Each new row is followed by its nearest point in the smallest flat space through zero that holds the rows named last above it.
In the rows, 128 means zero.
Sovu:
[[ 88 163 178 124 122 143 121 132 128 107 139]
 [ 80  88 180 113 111  96 111 129 132 153 141]
 [119 170 126 132 139 168 115 139 135 106  87]]
New rows:
[158 107 100 136 144 125 143  64 134 139 134] => [162 111  95 133 131 115 142 121 123 137 139]
[139  95  93 137 146 115 182 110 132 166 146] => [162  95  97 131 127 103 144 119 122 145 148]

Kuf, 5 rows:
[[144 100 110 139 156 141 133 126 130 100  99]
 [ 92  98  81 162 176 153 117 134 106  96 129]
 [107  86 155 155 153 105 106 159 106 136 101]
 [ 68 101 129 161 163 108 131 143 103 103  89]
 [ 97 109 158 146 153 124 134 144 123 117 115]]
New rows:
[118 136 126 150  92 111 107  76 109 107 139] => [114 146 106 124 112 115 127 119 119 132 128]
[116 104 121 104 102 132 118 100 147 112 127] => [134 136 118 122 123 129 135 119 132 123 124]

Lis:
[[131 115  91 111 115 129 141 122 109 107 124]
 [134 116 107 115 105 138 154 121 111 106 132]
 [137 133 103 110 117 129 160 113 102 107 120]
 [127 138 102 102 120 150 176 103 112  96 117]]
New rows:
[127 119 125 124  84 112 136 133 184 154 162] => [127 105 144 140 108 140 121 141 142 131 149]
[101 120 161 111 112 146 140 130 150 125 116] => [116 127 146 130 125 156 139 125 150 123 136]

Sarif (2 x 11):
[[125 124 175  93  76 137 124 168 121  82 132]
 [144 130 141 121 103 153 117 132 129  96  77]]
New rows:
[134 127 130 139 131 161 109 134 106 148 187] => [118 126 129 125 133 114 134 133 126 139 160]
[161 143 163 118 100 122 123 127 121 119 103] => [135 128 143 118 107 141 122 137 127 105 105]

fam, 4 rows:
[[154 139 121 102 150 110 107  92 121 105 108]
 [109 101 139 160 159 105 130 179 119 128 111]
 [134 126 152 138 131 144 115 106 136  82 145]
 [134 125 151 107 129 127 135 145 126  93 138]]
New rows:
[112 158 112 167 138 140 107 118 137 117 103] => [124 124 121 161 141 130 110 105 132 132 121]
[169 158 112 173 133 119 115  88 134  94 113] => [140 132 124 146 146 130  98  77 132 108 119]

Tov:
[[103 110 112 151  95 103 124 135 156 119 111]
 [143 128 105 127 133  93 118 121 153 137 147]]
New rows:
[117 128 101 123 111  84 107 141 167 141 129] => [126 118 100 140 114  86 118 126 164 130 134]
[116 147 139 104 160 150 153 112 133 115 149] => [141 138 138 115 146 144 131 125 111 132 136]

Beru:
[[168 151 140 127 131 123 106 138 185 106  66]
 [164 134 129 121 110 139 108 137 190 116  62]
 [154 133 136 130 125 122 116 122 154 104  89]]
New rows:
[142 163 133 127 163 128 109 158  94 124 146] => [124 158 140 133 163 110 128 142 120 131 147]
[151 113  82 105 135 102 108 144 147 142 134] => [129 131 124 123 124 136 125 139 143 139 122]

nore, 2 rows:
[[149 125 143 147 163 126 102 146 131 186 150]
 [151 119 125 168 122  98 108 130 127 173 147]]
New rows:
[105 132 140 103 171 141 149 148 129 159 100] => [124 134 144 105 165 156 125 142 132 135 129]
[126 114 163  82 127 166 101 125 121 109 147] => [118 135 138 102 151 154 133 135 130 117 122]

fedu (4 x 11):
[[190 115 117 161  88  80 137  99 132 114 103]
 [ 88 141 147 109 108  98 140 109 149 130 134]
 [116 137 117 122  89 101 111 122 134 130 126]
 [127  99 135 144 145 124 136 142 100 160 146]]
New rows:
[110  99 136 118 122 120 156 115 104  95  99] => [131 126 140 130 130 118 145 116 136 124 126]
[138  87 131 101 127 129 161 112 143 128  93] => [140 125 142 134 135 120 150 112 137 119 122]

Zar (2 x 11):
[[105 129 101 109 129 118 117 141  68 134  85]
 [106  89 132 162 116 189  99 130 128 111 151]]
New rows:
[109 134 131 129 138 164 121  85 113 134  83] => [115 120 119 128 126 138 118 133 106 127 117]
[135 172 121 110 136  95 121 130  82 136 113] => [128 147 113 103 134  94 137 133 100 139  97]
[114  98 135 151 125 158 109 137 138 138 145] => [118 106 133 148 121 163 113 128 133 118 145]

Sadug (4 x 11):
[[133 140 130  99  96 143 112 126 146 108 150]
 [105 109 139 122 107 125 136 172 101 100 135]
 [144 140 160  99 153 130 140 104 211 130 132]
 [111 104 129 124 110 118 133 162 126 105 129]]
New rows:
[130 126 137 121  92 130 128  91 127 102 152] => [133 139 125 111 104 140 114 123 133 117 144]
[124  99 157 146 118 114 130 129 125 129 173] => [120 122 138 124 125 127 134 143 125 119 130]

sir (4 x 11):
[[ 89 128  89 117 120 141 186 103  87 148 157]
 [142 123 123 128 105 106 137 161 141 124 133]
 [167 150 113 153 100 129 137 106 114  87 116]
 [124 142 104 128 141 102  96 136 117 161 113]]
New rows:
[148 109 128 144 181 175 140  96 113 133 151] => [111 127 142 127 149 163 133  88 117 121 130]
[112 127 138 157 181 159 119  90  96 134 147] => [105 133 135 126 161 162 119  80 109 135 124]
[148 163 128 106 167 165 104 127 126  99 158] => [131 131 144 133 142 146 115 106 129 116 119]

meku, 5 rows:
[[108  93 179 117  91 113 102 138 107 124 126]
 [110 116 159 118 110 124  99 147 119 132 150]
 [106 123 151 128  57 106 107 151 118 101 143]
 [113 116 160 111 100 117 108 153 102 118 156]
 [125 128 161 128 104 124  96 156 146 131 140]]
New rows:
[ 96  99 141 136 115 131 152  87 118 146 108] => [101  96 128 133 122 125 130  90 113 135  99]
[ 86 126 116 112  98 149 133 156 132 104 111] => [111 129 122 133  96 120 123 128 125 116 134]
[147 114 124 106 147 133 145  92 106 136 136] => [132 116 123 116 157 132 147 112 101 132 123]

Lenu:
[[103 182 127 115 137 118 157 159 128  93 154]
 [110 174 148 114 141 123 164 135 103  96 144]]
New rows:
[127 118 131 124 129 133  80 100 146 160 119] => [141  98 121 136 121 132 108 118 137 148 116]
[134 109 122 147 125 136 157 100  78 161 105] => [141 108 152 130 131 136 130  94 100 139 111]

roru (2 x 11):
[[148 107 131 128 104 113 117 132 131 134 158]
 [144  75 156 120 103  90 145 142 108 129 178]]
New rows:
[124  99  88 151 138  88 111  99 123 130 149] => [140 118 128 129 114 121 120 130 131 132 144]
[127  94  88 143 104 123 126 125 176 121 120] => [143 130 118 132 113 130 107 126 141 134 137]

rubi:
[[125 102 170 144  83 115  92 110 118 109 130]
 [119 109 151 151  96 126 126 107 121 116 138]
 [113  99 152 185  63 146 119 120 139  93 151]
 [130 109 141 147 104 127 118  98 120  97 147]]
New rows:
[124 145 129  91 115 138 102 198 122 117 105] => [135 140 127 113 128 130  89 181 149 137 104]
[154 109 112 149  98 132 106 119 140 103 160] => [137 116 124 148 109 140 108 120 136  86 149]
[175 134 136 129 115  92 130 118 118 108 121] => [138 122 135 118 130 117 110 110 117 114 131]

Luki:
[[146 137 134 107 136 149 106 124 111 177 148]
 [102 113 113 150 113  90 157 122 155  63 112]]
New rows:
[115 113 103 155 104  90 163 105 137  93 108] => [107 115 113 141 114  94 150 117 151  79 122]
[134 143 166 111 155 153 125 128  86 170 145] => [147 140 142 115 141 160 107 137 107 174 135]
[128 122 105 107 161 138 128 134 104 150 140] => [137 132 130 117 132 138 117 125 120 152 138]

buri:
[[124 117 124 142 106 125 132 137  96 157 125]
 [108 105 109 159  86 118 146 172  89 139 128]]
New rows:
[125 102 114 123  99 118 150 118 140 102 151] => [120 124 120 134 123 125 135 146 134 109 131]
[115 115 118 161 115 134 164 161  99 120 137] => [112 113 113 149 101 120 143 164 109 123 130]

Bitid (5 x 11):
[[ 99 138 139 149 164 143 135 155  92 129 140]
 [128 127 162 136 122 145 135 118 103 101 101]
 [101 113 124 124 108 175 134 121  79 123 103]
 [126 129 149 104 119 176 136 160 105  90  77]
 [104 133 135 136 146 142 132 136  90 131 131]]
New rows:
[122 147 137 146 139 173 163 102 136 118 127] => [122 119 140 153 125 146 135 127 120 115 122]
[120 108 136 138 155  89 144  97 152 181 109] => [133 130 126 137 131  97 123 101 135 145 150]

Dure:
[[135 139 115 146 160 130 171 108 142 100 131]
 [119 159 137 114 110 135 150 139 119  99 115]
 [174 139 164 149 185 113 142  95 139 139 137]
 [161 140 155 148 147 152 123 114 157 120 122]
 [126 119 148 159 172 136 171 154  73 119 165]]
New rows:
[143 113  98 115 160 182 151 155 146 114 146] => [124 115 112 158 141 163 143 135 138 105 138]
[160 137 149  73 127 104  81 132 106 112 125] => [138 147 160 100 110 106 105 129 117 148 116]

likam, 3 rows:
[[120 161 116 147 141 133 123 133 122 169 145]
 [ 96 174 113 132 110 124 147 143 112 155 138]
 [105 154 113 170 110 102 142 131 115 171 149]]
New rows:
[130 129 129 142 153 119 162 119 108 169 147] => [125 140 121 153 132 121 126 127 125 157 142]
[134 117 101 135 153  77 111 137 149 108 135] => [138 108 132 144 129 117 123 119 132 127 130]
[137 126 134 103 103 122 150 141 171 131 132] => [123 125 130 117 117 126 136 130 126 114 121]

Vomo, 3 rows:
[[146 148  85 141 118 142 114 122 113 154 133]
 [144 175 105 104  95 161 113 115 108 105 110]
 [118 143 170  85 114 138 135 125 132  68 104]]
New rows:
[125 117 153  80 139 133 157 129  88 100  98] => [128 137 157  96 131 131 135 128 135  91 115]
[121 115 128 122 139 130 166 143 136 164 142] => [130 113 129 138 148 115 133 134 136 145 138]
[108 144  98  91 163 139 146 121 132 101 117] => [146 145 132 101 141 134 130 128 131 111 122]

Naz, 3 rows:
[[125 172 105 142 119 128 140 152 133 106 149]
 [135 108 105 117 153 143 136 139 102 156 134]
 [164 122 139 122  99 120 100 132 122 141 129]]
New rows:
[142  99 166  94  98 123  88 127 121 138 146] => [160 105 152 118 102 118  96 118 125 145 118]
[124 137 133 121 124 106  97 154  96 147 128] => [149 126 123 124 118 128 117 137 118 140 134]

Nozo:
[[122 100 161 168 123 126  99 125 139 107 144]
 [115 136 140 107 123 140 102 112 151 119 115]
 [142 113 155 113 158  90 124 136 121 135 136]
 [162  78 150 112 135 139 113 131 114 163 123]
 [124 120 120 118 140 151 155 151 154 121 140]]
New rows:
[118 124 102 157 107 122 111 130 104 127  91] => [128 137 115 153 103 130 118 112 104 133 119]
[150 119 122 136 113 119 114  98 116  96 104] => [127 132 132 140 113 124 106 110 116 129 119]
[120  96 106 106 158 107 130 143 150 155 125] => [139 115 135 100 151 124 141 143 134 139 132]

fizop (5 x 11):
[[121 154 136 154 134 135 128 126 101 155 141]
 [111 148 150 153 142 143 108 136 100 149 164]
 [112 167 167 132 138 127  98 128  84 166 179]
 [102 168 161 127 135 134  98 133  74 156 150]
 [105 141 152 129 169 117 140 122  85 165 154]]
New rows:
[155  89 145 107 156 142  98 120 131 123 106] => [120 106 132 106 137 126 122 135 137 108 126]
[129 126 140 139 171 139 123 114 136 154 166] => [124 121 142 145 157 126 133 127 126 146 172]
[135 172 134 171 132 108 120 111 139 103  99] => [136 146 116 149 109 137 131 126 125 134 111]
